Here is a tiny trained network, its code and every weight. The questions are about switching its units off for an input and a class, where a switched-off unit gives its printed mean instead of its output.

import numpy as np


def w(rows, s, z=0):
    codes = np.array(rows[::2]) - 128.0
    scale = np.full(codes.shape[1], s)
    scale[-1] = z or s
    return codes * scale


def norm(h):
    return h / np.sqrt((h * h).mean(-1, keepdims=True) + 1e-5)


def f(y):
    return y / 2 * (1 + np.tanh(0.7978845608 * (y + 0.044715 * y**3)))


def log_softmax(a):
    a = a - a.max(-1, keepdims=True)
    return a - np.log(np.exp(a).sum(-1, keepdims=True))


def net(x, mask):
    res = np.array(x, float).reshape(1, 7) / 4 @ E
    u = 0
    for l in range(3):
        y = f(norm(res) @ A[l][:, :-1].T + A[l][:, -1])
        res = res + np.where(mask[u : u + 9], y, B[l][:, -1]) @ B[l][:, :-1]
        u += 9
    return log_softmax(norm(res)[-1] @ U[:, :-1].T + U[:, -1])


A, B = {}, {}
E = w([
[103,181,129,96,152,74,115,137,137,156,191,152],'x0',
[100,117,119,101,68,117,109,151,105,173,156,76],'x1',
[149,138,164,167,155,116,96,121,124,77,39,251],'x2',
[114,193,134,61,159,105,141,37,64,119,150,74],'x3',
[209,98,78,130,189,189,113,88,105,140,139,117],'x4',
[72,123,22,155,48,163,79,143,250,168,149,62],'x5',
[124,31,78,179,41,18,125,184,233,104,146,84],'x6',
],0.0028)
A[0] = w([
[104,155,81,100,94,122,110,147,96,128,203,72,135],'L0N1',
[122,154,149,152,107,152,103,160,128,123,120,128,60],'L0N2',
[124,135,145,135,159,110,139,134,85,84,72,154,105],'L0N3',
[110,105,158,156,83,1,120,193,143,72,131,69,35],'L0N4',
[108,126,188,127,164,144,106,121,124,116,132,114,2],'L0N5',
[124,99,145,127,92,101,130,208,150,188,116,113,217],'L0N6',
[108,175,172,73,142,125,156,74,126,107,118,173,96],'L0N7',
[105,80,158,101,53,13,159,147,175,145,96,124,49],'L0N8',
[198,124,138,169,175,144,156,105,89,130,114,90,190],'L0N9',
],0.0039,0.0008)
B[0] = w([
[100,117,98,133,199,173,88,92,142,140,166,123,196],'L0N1',
[162,130,147,129,170,45,126,38,144,94,150,84,129],'L0N2',
[106,148,71,65,158,216,189,205,85,173,104,120,186],'L0N3',
[43,63,193,137,37,128,191,85,81,144,156,233,254],'L0N4',
[173,158,209,148,117,152,118,137,45,140,90,99,126],'L0N5',
[97,95,72,94,188,92,119,4,119,105,97,163,216],'L0N6',
[185,208,171,161,182,92,171,201,76,159,165,149,217],'L0N7',
[74,87,126,129,101,105,133,33,50,116,173,216,239],'L0N8',
[53,112,171,113,83,147,55,148,108,120,79,166,190],'L0N9',
],0.0034,0.0021)
A[1] = w([
[211,230,151,64,158,143,177,113,105,140,163,160,43],'L1N1',
[90,94,155,163,162,64,88,121,153,99,106,169,116],'L1N2',
[117,112,134,147,126,45,118,162,70,115,155,144,36],'L1N3',
[80,140,107,80,152,121,87,100,149,190,201,80,45],'L1N4',
[60,147,127,120,102,151,83,52,144,178,173,32,130],'L1N5',
[157,144,114,42,90,169,121,116,157,188,200,56,3],'L1N6',
[119,100,78,162,158,127,71,111,253,142,118,157,94],'L1N7',
[115,134,174,91,109,171,152,95,101,112,133,134,233],'L1N8',
[183,80,164,166,174,149,124,140,66,135,52,114,12],'L1N9',
],0.0038,0.00041)
B[1] = w([
[51,166,171,153,167,78,98,104,186,118,94,199,253],'L1N1',
[139,120,82,197,110,182,148,116,148,193,192,128,170],'L1N2',
[89,196,107,123,98,71,160,41,153,131,117,105,154],'L1N3',
[159,77,95,156,141,170,183,163,109,124,48,53,184],'L1N4',
[133,85,65,137,188,116,234,229,53,162,149,80,206],'L1N5',
[76,84,76,123,120,75,194,195,113,174,123,88,161],'L1N6',
[217,150,151,146,164,107,89,212,121,91,165,145,228],'L1N7',
[154,106,93,106,181,96,131,176,253,160,123,151,180],'L1N8',
[81,102,168,30,82,134,124,179,167,75,102,52,187],'L1N9',
],0.0037,0.0027)
A[2] = w([
[134,94,173,75,115,191,118,153,127,112,64,114,45],'L2N1',
[110,254,182,103,202,125,119,85,129,143,112,148,81],'L2N2',
[147,90,174,85,128,179,102,123,130,84,137,150,37],'L2N3',
[160,139,115,175,147,123,92,143,173,111,119,146,37],'L2N4',
[176,93,82,165,104,96,101,163,197,114,137,130,254],'L2N5',
[79,99,140,166,36,69,138,69,127,126,166,146,17],'L2N6',
[172,140,116,194,96,157,98,171,183,109,176,157,8],'L2N7',
[191,134,172,175,116,155,85,174,148,106,113,149,208],'L2N8',
[74,115,67,145,127,108,133,149,100,158,142,74,145],'L2N9',
],0.0055,0.00079)
B[2] = w([
[127,58,124,37,103,100,95,71,197,123,189,135,158],'L2N1',
[58,194,117,194,170,54,58,214,118,2,74,128,253],'L2N2',
[107,105,37,76,71,98,131,116,218,176,109,93,143],'L2N3',
[170,168,174,135,139,177,164,119,107,214,145,87,147],'L2N4',
[116,230,194,128,117,133,109,114,81,125,119,145,193],'L2N5',
[108,131,190,149,37,92,171,77,114,140,184,236,204],'L2N6',
[198,207,134,125,157,143,120,60,122,164,141,95,167],'L2N7',
[165,129,102,122,125,125,139,73,132,130,160,37,172],'L2N8',
[115,77,138,123,149,159,183,168,73,159,74,121,177],'L2N9',
],0.0048,0.0058)
U = w([
[100,52,55,139,177,185,191,219,63,208,119,30,168],'0',
[80,100,172,190,11,86,171,69,105,174,192,245,253],'1',
[152,37,128,16,95,159,59,84,235,112,99,97,16],'2',
[47,215,162,136,202,76,51,212,129,27,51,156,198],'3',
[254,242,152,186,112,191,70,80,154,192,152,72,4],'4',
],0.0075,0.00077)

Each question gives the input, the list of numbers given to net, and the class t.
The units are the neurons (one row each of A and B). Each row of codes is followed by its name. A weight is (code - 128) times the scale printed after its matrix; where a second scale follows, it is the last column's (A, B and U).
mask holds one flag per neuron, layer by layer. A switched-off neuron (its flag False) gives its mean, the last column of its row in B, instead of its output. The means were averaged over made-up inputs and are rounded, as every weight is.
A unit's drop is (log p(t) with every unit on - log p(t) with that unit switched off) / (log p(t) with every unit on - log p(t) with every unit switched off).
The circuit of an input: a set's keep is (log p(t) with only the set's units on - log p(t) with every unit switched off) / (log p(t) with every unit on - log p(t) with every unit switched off). Starting from the 12 units with the biggest drops (on a tie, the unit counted first), units are removed one at a time, each time the one whose removal leaves the highest keep (on an exact tie, the one counted first), for as long as the keep stays at least 0.8.
circuit, biggest first: the units of the circuit, biggest drop first
most important unit: the unit with the biggest drop
k most important neurons: the k neurons with the biggest drops, biggest first
k most important neurons of layer l: the k neurons of layer l with the biggest drops, biggest first
drop when u is switched off: that unit's drop, to one decimal
input [-6,5,5,7,8,7,3], class 0: circuit, biggest first : L1N5
input [4,-4,-7,1,-5,-7,2], class 1: circuit, biggest first : L0N4; L2N6
input [-2,-5,-6,-7,4,6,2], class 4: circuit, biggest first : L2N5; L2N7
input [-6,2,0,-5,6,-1,6], class 4: circuit, biggest first : L2N7; L2N5; L2N8
input [-4,-5,-6,0,6,0,-8], class 3: circuit, biggest first : L2N2; L1N1
input [5,6,-6,0,-5,3,2], class 0: 4 most important neurons of layer 1 : L1N5; L1N4; L1N1; L1N6
input [4,-1,0,-3,7,7,-6], class 0: 2 most important neurons : L1N6; L1N5
input [-6,-2,-6,3,5,-2,-3], class 2: 2 most important neurons : L2N1; L0N9
input [-1,-5,-3,5,-2,1,3], class 1: 3 most important neurons : L0N4; L0N8; L2N6
input [-3,6,6,-4,-1,-3,0], class 2: 2 most important neurons : L0N3; L1N9
input [4,8,-5,3,7,-1,-8], class 0: 3 most important neurons : L1N6; L1N5; L1N4
input [2,-1,8,3,-3,7,1], class 4: 2 most important neurons : L1N7; L2N7
input [-1,-5,8,-6,-7,4,2], class 1: 3 most important neurons : L0N8; L0N4; L2N6
input [-2,-4,3,1,-2,8,2], class 4: most important unit : L1N7
input [-7,3,1,-1,4,8,-5], class 0: 3 most important neurons : L1N5; L1N6; L2N9
input [2,-6,3,-8,7,-8,2], class 2: drop when L1N9 is switched off : 0.4
input [-6,8,8,3,7,7,5], class 4: drop when L1N7 is switched off : 0.1
input [-6,8,0,-6,3,2,-4], class 2: drop when L2N1 is switched off : 0.5
